Below is a small trained network, with its code and all its weights. Each question gives an input and a target symbol and asks what happens when units are switched off, that is, made to give their printed mean instead of their output.

import numpy as np


def w(rows, s, z=0):
    codes = np.array(rows[::2]) - 128.0
    scale = np.full(codes.shape[1], s)
    scale[-1] = z or s
    return codes * scale


def f(y):
    return np.maximum(y, 0)


def softmax(a):
    e = np.exp(a - a.max(-1, keepdims=True))
    return e / e.sum(-1, keepdims=True)


def log_softmax(a):
    a = a - a.max(-1, keepdims=True)
    return a - np.log(np.exp(a).sum(-1, keepdims=True))


def net(x, mask):
    ids = ['βδηθλμξπσφω'.index(c) for c in x.split()]
    T = len(ids)
    res = E[ids] + P[:T]
    q, k, v = (res @ M[0].T for M in (Q, K, V))
    z = softmax(np.where(np.tri(T) > 0, q @ k.T / 2**0.5, -1e9)) @ v
    res = res + np.where(mask[0], z, O[0][:, -1]) @ O[0][:, :-1]
    y = f(res @ A[0][:, :-1].T + A[0][:, -1])
    res = res + np.where(mask[1:9], y, B[0][:, -1]) @ B[0][:, :-1]
    return log_softmax(res[-1] @ U[:, :-1].T + U[:, -1])


Q, K, V, O, A, B = {}, {}, {}, {}, {}, {}
E = w([
[143,115,86,159,123],'β',
[204,109,81,151,169],'δ',
[131,167,108,134,136],'η',
[105,102,82,161,121],'θ',
[181,167,107,135,107],'λ',
[4,129,104,136,146],'μ',
[160,112,105,210,126],'ξ',
[253,83,55,199,102],'π',
[84,157,146,200,191],'σ',
[193,132,158,225,169],'φ',
[67,25,116,101,193],'ω',
],0.017)
P = w([
[104,141,205,162,89],'0',
[85,125,83,166,122],'1',
[118,144,80,65,135],'2',
[163,9,114,93,68],'3',
[127,101,72,164,141],'4',
[138,195,60,48,176],'5',
],0.013)
Q[0] = w([
[104,225,1,146,208],'head 0',
[154,145,217,47,174],'head 0',
],0.012)
K[0] = w([
[200,64,22,103,245],'head 0',
[60,153,35,155,77],'head 0',
],0.011)
V[0] = w([
[33,71,132,101,171],'head 0',
[177,101,172,122,247],'head 0',
],0.016)
O[0] = w([
[36,3,88,113,170,4],'head 0',
[79,159,248,79,188,213],'head 0',
],0.016,0.0024)
A[0] = w([
[104,163,180,2,154,131],'neuron 0',
[164,186,176,41,53,118],'neuron 1',
[155,30,220,96,38,44],'neuron 2',
[63,127,65,149,237,94],'neuron 3',
[109,71,238,224,25,2],'neuron 4',
[52,104,139,69,139,43],'neuron 5',
[74,79,133,131,252,190],'neuron 6',
[183,176,70,100,193,130],'neuron 7',
],0.0085,0.007)
B[0] = w([
[149,80,89,159,154,186],'neuron 0',
[152,60,82,104,209,219],'neuron 1',
[20,218,173,217,230,139],'neuron 2',
[180,201,96,161,219,217],'neuron 3',
[41,1,152,35,68,143],'neuron 4',
[187,34,196,236,126,191],'neuron 5',
[87,216,121,22,26,253],'neuron 6',
[79,65,103,121,81,186],'neuron 7',
],0.011,0.016)
U = w([
[114,68,155,77,89,163],'β',
[103,48,134,78,195,63],'δ',
[64,18,115,131,130,96],'η',
[67,118,75,160,191,65],'θ',
[155,108,127,69,104,71],'λ',
[53,145,119,177,190,115],'μ',
[112,146,149,192,124,254],'ξ',
[191,181,111,91,141,34],'π',
[119,202,102,142,177,154],'σ',
[158,177,194,160,193,188],'φ',
[91,119,136,2,113,157],'ω',
],0.0084,0.0051)

Each question gives the input, a string of symbols that net reads in full, and the target symbol t.
The units are the heads (2 rows each of Q, K, V and O) and the neurons (one row each of A and B). Each row of codes is followed by its name. A weight is (code - 128) times the scale printed after its matrix; where a second scale follows, it is the last column's (O, A, B and U).
mask holds one flag per unit, heads first, then neurons. A switched-off unit (its flag False) gives its mean, the last column of its rows in O or B, instead of its output. The means were averaged over made-up inputs and are rounded, as every weight is.
A unit's drop is (log p(t) with every unit on - log p(t) with that unit switched off) / (log p(t) with every unit on - log p(t) with every unit switched off).
The circuit of an input: a set's keep is (log p(t) with only the set's units on - log p(t) with every unit switched off) / (log p(t) with every unit on - log p(t) with every unit switched off). Starting from all 9 units, units are removed one at a time, each time the one whose removal leaves the highest keep (on an exact tie, the one counted first), for as long as the keep stays at least 0.8.
units of the circuit, in order: the units of the circuit, biggest drop first
unit that matters most: the unit with the biggest drop
top k neurons: the k neurons with the biggest drops, biggest first
drop when u is switched off: that unit's drop, to one decimal
input θ η δ ξ η μ, target δ: units of the circuit, in order => [head 0; neuron 0; neuron 1; neuron 3]
input θ θ π δ μ η, target δ: unit that matters most => neuron 1
input π π ω ξ δ β, target δ: top 4 neurons => [neuron 6; neuron 0; neuron 1; neuron 3]
input λ θ φ β δ, target φ: top 2 neurons => [neuron 6; neuron 4]
input σ θ ω δ, target ω: units of the circuit, in order => [head 0; neuron 6; neuron 5]
input φ β ω σ, target δ: top 3 neurons => [neuron 6; neuron 1; neuron 3]
input θ ξ π ξ, target η: top 3 neurons => [neuron 3; neuron 6; neuron 4]
input θ θ β θ, target η: top 2 neurons => [neuron 3; neuron 6]
input η φ θ ω π, target ω: units of the circuit, in order => [neuron 6; head 0]
input θ θ ω φ θ λ, target ω: units of the circuit, in order => [neuron 6; head 0]
input λ μ β π ω, target ω: top 3 neurons => [neuron 5; neuron 6; neuron 0]
input μ ξ ξ ξ, target θ: units of the circuit, in order => [head 0; neuron 3; neuron 2]
input φ φ θ η π β, target π: top 2 neurons => [neuron 5; neuron 4]
input λ σ θ φ μ, target φ: units of the circuit, in order => [head 0]
input π φ ξ π η, target π: top 2 neurons => [neuron 5; neuron 1]
input ξ ω η, target ω: top 3 neurons => [neuron 6; neuron 1; neuron 2]
input θ π φ δ θ β, target δ: top 4 neurons => [neuron 6; neuron 1; neuron 3; neuron 0]
input π δ λ, target δ: top 2 neurons => [neuron 6; neuron 1]
input μ φ ξ ω, target θ: units of the circuit, in order => [neuron 3; head 0; neuron 2]
input β ω λ, target ω: top 2 neurons => [neuron 6; neuron 1]
input λ θ θ, target θ: top 3 neurons => [neuron 6; neuron 3; neuron 5]
input ξ β δ φ β, target φ: top 3 neurons => [neuron 6; neuron 4; neuron 7]
input π π μ, target π: drop when neuron 7 is switched off => -0.1
input θ μ ξ δ, target η: drop when neuron 3 is switched off => 0.3
input φ θ ξ ξ, target δ: drop when neuron 6 is switched off => 0.7
input θ φ β φ, target η: drop when neuron 4 is switched off => 0.1
